W =
0.129,-0.128,-0.057,-0.191,-0.008,-0.064,-0.177,0.214,0.127,0.251
0.111,0.019,-0.030,-0.070,-0.003,-0.023,-0.047,0.114,0.048,0.095
0.087,0.061,-0.015,0.039,0.056,-0.004,0.025,0.076,0.016,0.001
0.117,-0.062,-0.059,-0.192,-0.009,-0.047,-0.192,0.180,0.092,0.221
0.124,-0.017,-0.074,-0.120,0.047,-0.071,-0.130,0.184,0.043,0.133
0.144,-0.104,-0.058,-0.175,-0.041,-0.039,-0.158,0.191,0.110,0.227
0.097,0.070,-0.052,0.027,0.124,-0.044,0.010,0.117,-0.053,0.033
0.072,0.065,-0.032,0.050,0.097,-0.013,0.015,0.076,-0.009,0.000
0.086,0.102,-0.044,0.080,0.097,-0.044,0.024,0.057,-0.041,-0.009
0.081,-0.050,-0.018,-0.142,-0.027,-0.019,-0.132,0.127,0.085,0.203
0.161,-0.082,-0.074,-0.113,0.024,-0.063,-0.122,0.203,0.083,0.149
0.098,-0.047,-0.051,-0.141,0.004,-0.046,-0.135,0.150,0.070,0.168
0.154,-0.053,-0.080,-0.103,0.028,-0.053,-0.132,0.192,0.079,0.148
W[0][0]	0.129
W[11][-5]	-0.046
W[-8][8]	0.110
W[-5][-2]	-0.041
W[7]	[0.072, 0.065, -0.032, 0.050, 0.097, -0.013, 0.015, 0.076, -0.009, 0.000]
W[0][-4]	-0.177
W[4][0]	0.124
W[2][1]	0.061
W[-13][-6]	-0.008
W[9]	[0.081, -0.050, -0.018, -0.142, -0.027, -0.019, -0.132, 0.127, 0.085, 0.203]
W[-2][7]	0.150
W[2][-8]	-0.015
W[-2][-8]	-0.051
W[7][3]	0.050
W[-6][-1]	0.000
W[3][4]	-0.009
W[4][-4]	-0.130
W[:, 6]	[-0.177, -0.047, 0.025, -0.192, -0.130, -0.158, 0.010, 0.015, 0.024, -0.132, -0.122, -0.135, -0.132]
W[12][-4]	-0.132
W[:, -8]	[-0.057, -0.030, -0.015, -0.059, -0.074, -0.058, -0.052, -0.032, -0.044, -0.018, -0.074, -0.051, -0.080]
W[-1][0]	0.154
W[:, -9]	[-0.128, 0.019, 0.061, -0.062, -0.017, -0.104, 0.070, 0.065, 0.102, -0.050, -0.082, -0.047, -0.053]
W[12][9]	0.148
W[-5][-1]	-0.009
W[9][-3]	0.127
W[-4][1]	-0.050
W[10][4]	0.024
W[9][4]	-0.027
W[12][1]	-0.053
W[5]	[0.144, -0.104, -0.058, -0.175, -0.041, -0.039, -0.158, 0.191, 0.110, 0.227]
W[:, -5]	[-0.064, -0.023, -0.004, -0.047, -0.071, -0.039, -0.044, -0.013, -0.044, -0.019, -0.063, -0.046, -0.053]
W[-5][3]	0.080
W[-7][-5]	-0.044

grid =
array([[203, 437, 689, 388, 730, 458, 459, 797, 706, 522, 696, 700, 123],
       [854, 743, 538, 509, 521, 345, 419, 293, 834, 415, 512, 451, 535],
       [682, 513, 538, 466, 604, 325, 284, 450, 555, 552, 322, 539, 150],
       [558, 401, 854, 563, 688, 756, 797, 835, 440, 341, 699, 710, 662],
       [872, 717, 719, 322, 447, 754, 765, 598, 451, 531, 332, 178, 733]])
Indices start at 0.
row 0 col 0: 203
row 0 col 1: 437
row 2 col 2: 538
row 2 col 3: 466
row 4 col 7: 598
row 4 col 6: 765
row 3 col 1: 401
row 4 col 0: 872
row 0 col 12: 123
row 0 col 10: 696
row 0 col 5: 458
row 1 col 5: 345
row 1 col 0: 854
row 3 col 9: 341
row 2 col 0: 682
row 3 col 8: 440
row 3 col 3: 563
row 0 col 7: 797
row 4 col 8: 451
row 1 col 8: 834
row 4 col 12: 733
row 1 col 7: 293
row 0 col 6: 459
row 1 col 4: 521
row 4 col 5: 754
row 4 col 10: 332
row 2 col 11: 539

arr =
0.6,-1.3,1.1,0.5,-0.6,1.6,-0.3,0.5,0.1,0.2
0.1,0.5,0.8,1.6,1.2,1.1,0.4,0.1,0.0,-0.6
0.4,-0.7,0.4,1.4,-0.7,1.9,-0.1,0.9,0.3,-0.1
arr[0, -10] -> 0.6
arr[-3, 3] -> 0.5
arr[0, 6] -> -0.3
arr[-1, 8] -> 0.3
arr[:, -4] -> [-0.3, 0.4, -0.1]
arr[-1] -> [0.4, -0.7, 0.4, 1.4, -0.7, 1.9, -0.1, 0.9, 0.3, -0.1]
arr[-3] -> [0.6, -1.3, 1.1, 0.5, -0.6, 1.6, -0.3, 0.5, 0.1, 0.2]
arr[0, -2] -> 0.1
arr[-1, 5] -> 1.9
arr[2, -9] -> -0.7
arr[:, 3] -> [0.5, 1.6, 1.4]
arr[-2, -5] -> 1.1
arr[:, 8] -> [0.1, 0.0, 0.3]
arr[:, 0] -> [0.6, 0.1, 0.4]
arr[-2, 7] -> 0.1

A = [ -2.1 -19.9 -50.4   5.4  12.9  22.0  20.5 -59.7   9.4  51.5 -70.0 -76.9]
A[0] => -2.1
A[1] => -19.9
A[4] => 12.9
A[10] => -70.0
A[2] => -50.4
A[11] => -76.9
A[8] => 9.4

x = [[-14.1, -27.8, -6.6, -10.5, 7.2, 22.3, 14.3, -15.0, 59.1, 25.4, -61.8], [-3.9, -31.6, 7.1, 31.0, 12.2, 21.4, 40.2, -21.6, 50.1, -10.4, -22.5], [21.5, -16.1, 70.7, 4.1, 53.3, 52.0, 20.7, 42.9, -18.7, -28.2, 21.0], [11.8, -61.1, 0.2, 22.9, 13.8, 21.5, 19.9, -27.4, 16.9, 20.3, -25.1]]
x[0][0]: -14.1
x[1][4]: 12.2
x[0][3]: -10.5
x[1][1]: -31.6
x[3][6]: 19.9
x[2][10]: 21.0
x[2]: [21.5, -16.1, 70.7, 4.1, 53.3, 52.0, 20.7, 42.9, -18.7, -28.2, 21.0]
x[1][7]: -21.6
x[2][3]: 4.1
x[2][8]: -18.7
x[:, 2]: [-6.6, 7.1, 70.7, 0.2]
x[2][0]: 21.5
x[1][8]: 50.1
x[0]: [-14.1, -27.8, -6.6, -10.5, 7.2, 22.3, 14.3, -15.0, 59.1, 25.4, -61.8]
x[3][2]: 0.2
x[:, 8]: [59.1, 50.1, -18.7, 16.9]
x[3][3]: 22.9
x[1][2]: 7.1
x[:, 0]: [-14.1, -3.9, 21.5, 11.8]
x[1]: [-3.9, -31.6, 7.1, 31.0, 12.2, 21.4, 40.2, -21.6, 50.1, -10.4, -22.5]
x[0][6]: 14.3
x[:, 9]: [25.4, -10.4, -28.2, 20.3]
x[2][5]: 52.0
x[3]: [11.8, -61.1, 0.2, 22.9, 13.8, 21.5, 19.9, -27.4, 16.9, 20.3, -25.1]
x[:, 6]: [14.3, 40.2, 20.7, 19.9]

M = [-27.1 -57.6  -6.9  39.5  56.7  27.6]
M[0] => -27.1
M[3] => 39.5
M[4] => 56.7
M[5] => 27.6
M[2] => -6.9

X = [[-6.1, -0.5, -22.3, 8.9, 54.2, 28.2, 41.9, 31.9, -32.2, 28.5, -18.1, -7.5, 58.0], [-18.3, 0.3, -40.2, 2.5, -24.7, -6.4, -16.3, -9.1, -15.0, -8.5, 9.0, -16.6, -37.8], [4.5, 15.1, -23.8, -61.3, -2.1, -40.5, -21.1, -26.1, -18.7, -9.3, 17.1, -19.3, -31.7], [-4.6, -15.0, 20.1, 6.4, 0.7, 14.1, 9.2, 11.3, 3.0, -6.2, -5.1, -36.9, 10.5], [-2.0, -13.7, 1.8, -4.6, -35.0, -13.8, -33.7, -14.4, -20.8, -6.1, 26.1, -22.7, -17.9], [17.8, 1.3, -0.9, -2.7, -0.2, -9.2, 14.3, -2.2, -15.6, -27.4, 9.8, -29.3, -17.5], [4.4, 12.2, 3.0, 2.2, 5.1, 8.8, 5.1, 20.9, -5.7, -35.9, 13.6, 13.3, -8.9], [13.5, -21.5, 40.0, 7.5, -20.6, 12.4, -0.9, -14.7, 49.1, -8.4, 2.4, 16.5, -7.4]]
Indices start at 0.
row 0 col 0 -> -6.1
row 2 col 6 -> -21.1
row 5 col 3 -> -2.7
row 4 col 4 -> -35.0
row 4 col 1 -> -13.7
row 1 col 0 -> -18.3
row 3 col 12 -> 10.5
row 4 col 0 -> -2.0
row 1 col 5 -> -6.4
row 0 col 7 -> 31.9
row 7 col 7 -> -14.7
row 2 col 8 -> -18.7
row 7 col 12 -> -7.4
row 6 col 8 -> -5.7
row 2 col 7 -> -26.1
row 5 col 4 -> -0.2
row 2 col 12 -> -31.7
row 0 col 12 -> 58.0
row 5 col 8 -> -15.6
row 1 col 7 -> -9.1
row 3 col 10 -> -5.1
row 3 col 3 -> 6.4
row 1 col 10 -> 9.0
row 1 col 4 -> -24.7
row 3 col 6 -> 9.2
row 6 col 4 -> 5.1
row 5 col 9 -> -27.4
row 6 col 2 -> 3.0
row 3 col 4 -> 0.7
row 6 col 6 -> 5.1
row 0 col 8 -> -32.2
row 0 col 6 -> 41.9
row 5 col 11 -> -29.3
row 7 col 11 -> 16.5
row 4 col 10 -> 26.1
